Below is a small trained network, with its code and all its weights. Each question gives an input and a class and asks what happens when units are switched off, that is, made to give their printed mean instead of their output.

import numpy as np


def w(rows, s, z=0):
    codes = np.array(rows[::2]) - 128.0
    scale = np.full(codes.shape[1], s)
    scale[-1] = z or s
    return codes * scale


def f(y):
    return y / 2 * (1 + np.tanh(0.7978845608 * (y + 0.044715 * y**3)))


def log_softmax(a):
    a = a - a.max(-1, keepdims=True)
    return a - np.log(np.exp(a).sum(-1, keepdims=True))


def net(x, mask):
    res = np.array(x, float).reshape(1, 3) / 4 @ E
    y = f(res @ A[0][:, :-1].T + A[0][:, -1])
    res = res + np.where(mask, y, B[0][:, -1]) @ B[0][:, :-1]
    return log_softmax(res[-1] @ U[:, :-1].T + U[:, -1])


A, B = {}, {}
E = w([
[107,44,216,88,79,26,112],'x0',
[161,12,220,213,99,158,133],'x1',
[216,128,132,189,161,125,40],'x2',
],0.011)
A[0] = w([
[71,172,52,79,175,127,97,191],'n1',
[125,9,180,165,83,132,135,216],'n2',
[114,179,104,158,127,243,138,215],'n3',
[71,173,100,31,110,23,151,195],'n4',
[155,66,205,119,108,114,48,208],'n5',
[122,134,94,24,141,77,95,138],'n6',
[44,121,244,94,31,115,183,158],'n7',
[110,68,165,101,49,151,194,213],'n8',
[197,108,100,150,147,171,169,180],'n9',
[61,134,37,108,151,156,128,253],'n10',
[136,108,74,148,160,151,152,106],'n11',
[184,122,137,103,124,135,24,187],'n12',
],0.011,0.0048)
B[0] = w([
[103,167,64,111,175,142,106,204],'n1',
[184,147,101,162,39,98,118,240],'n2',
[155,103,83,159,207,225,184,199],'n3',
[78,110,87,84,188,75,127,226],'n4',
[176,166,204,205,21,67,85,205],'n5',
[117,137,122,106,173,83,62,180],'n6',
[69,36,151,90,94,89,254,250],'n7',
[117,84,75,157,64,135,195,222],'n8',
[137,194,139,172,137,137,166,161],'n9',
[92,165,59,142,217,154,116,200],'n10',
[150,162,109,146,178,123,242,147],'n11',
[170,205,157,175,145,136,46,161],'n12',
],0.0091,0.019)
U = w([
[109,156,100,92,159,126,86,95],'0',
[163,121,151,122,145,168,104,43],'1',
[143,139,114,181,152,248,149,217],'2',
[149,117,186,105,150,138,142,5],'3',
[168,141,194,181,101,100,91,203],'4',
[89,96,143,97,163,104,161,153],'5',
[125,90,158,115,69,76,163,144],'6',
],0.015,0.0029)

Each question gives the input, the list of numbers given to net, and the class t.
The units are the neurons (one row each of A and B). Each row of codes is followed by its name. A weight is (code - 128) times the scale printed after its matrix; where a second scale follows, it is the last column's (A, B and U).
mask holds one flag per neuron, in row order. A switched-off neuron (its flag False) gives its mean, the last column of its row in B, instead of its output. The means were averaged over made-up inputs and are rounded, as every weight is.
A unit's drop is (log p(t) with every unit on - log p(t) with that unit switched off) / (log p(t) with every unit on - log p(t) with every unit switched off).
The circuit of an input: a set's keep is (log p(t) with only the set's units on - log p(t) with every unit switched off) / (log p(t) with every unit on - log p(t) with every unit switched off). Starting from all 12 units, units are removed one at a time, each time the one whose removal leaves the highest keep (on an exact tie, the one counted first), for as long as the keep stays at least 0.8.
units of the circuit, in order: the units of the circuit, biggest drop first
top k neurons: the k neurons with the biggest drops, biggest first
drop of u: that unit's drop, to one decimal
input [6,-8,-2], class 0: units of the circuit, in order : (n6)
input [-3,3,-7], class 2: units of the circuit, in order : (n4 n3)
input [-6,-4,-8], class 0: top 4 neurons : (n4 n1 n8 n6)
input [3,-1,-8], class 5: top 3 neurons : (n5 n4 n2)
input [7,-8,8], class 0: top 2 neurons : (n4 n2)
input [7,-5,0], class 5: top 2 neurons : (n4 n2)
input [6,-5,2], class 0: drop of n7 : 0.3
input [-3,3,-4], class 2: drop of n10 : 0.0
input [8,-4,-6], class 5: drop of n4 : 1.6
input [-2,7,1], class 4: drop of n7 : 0.1
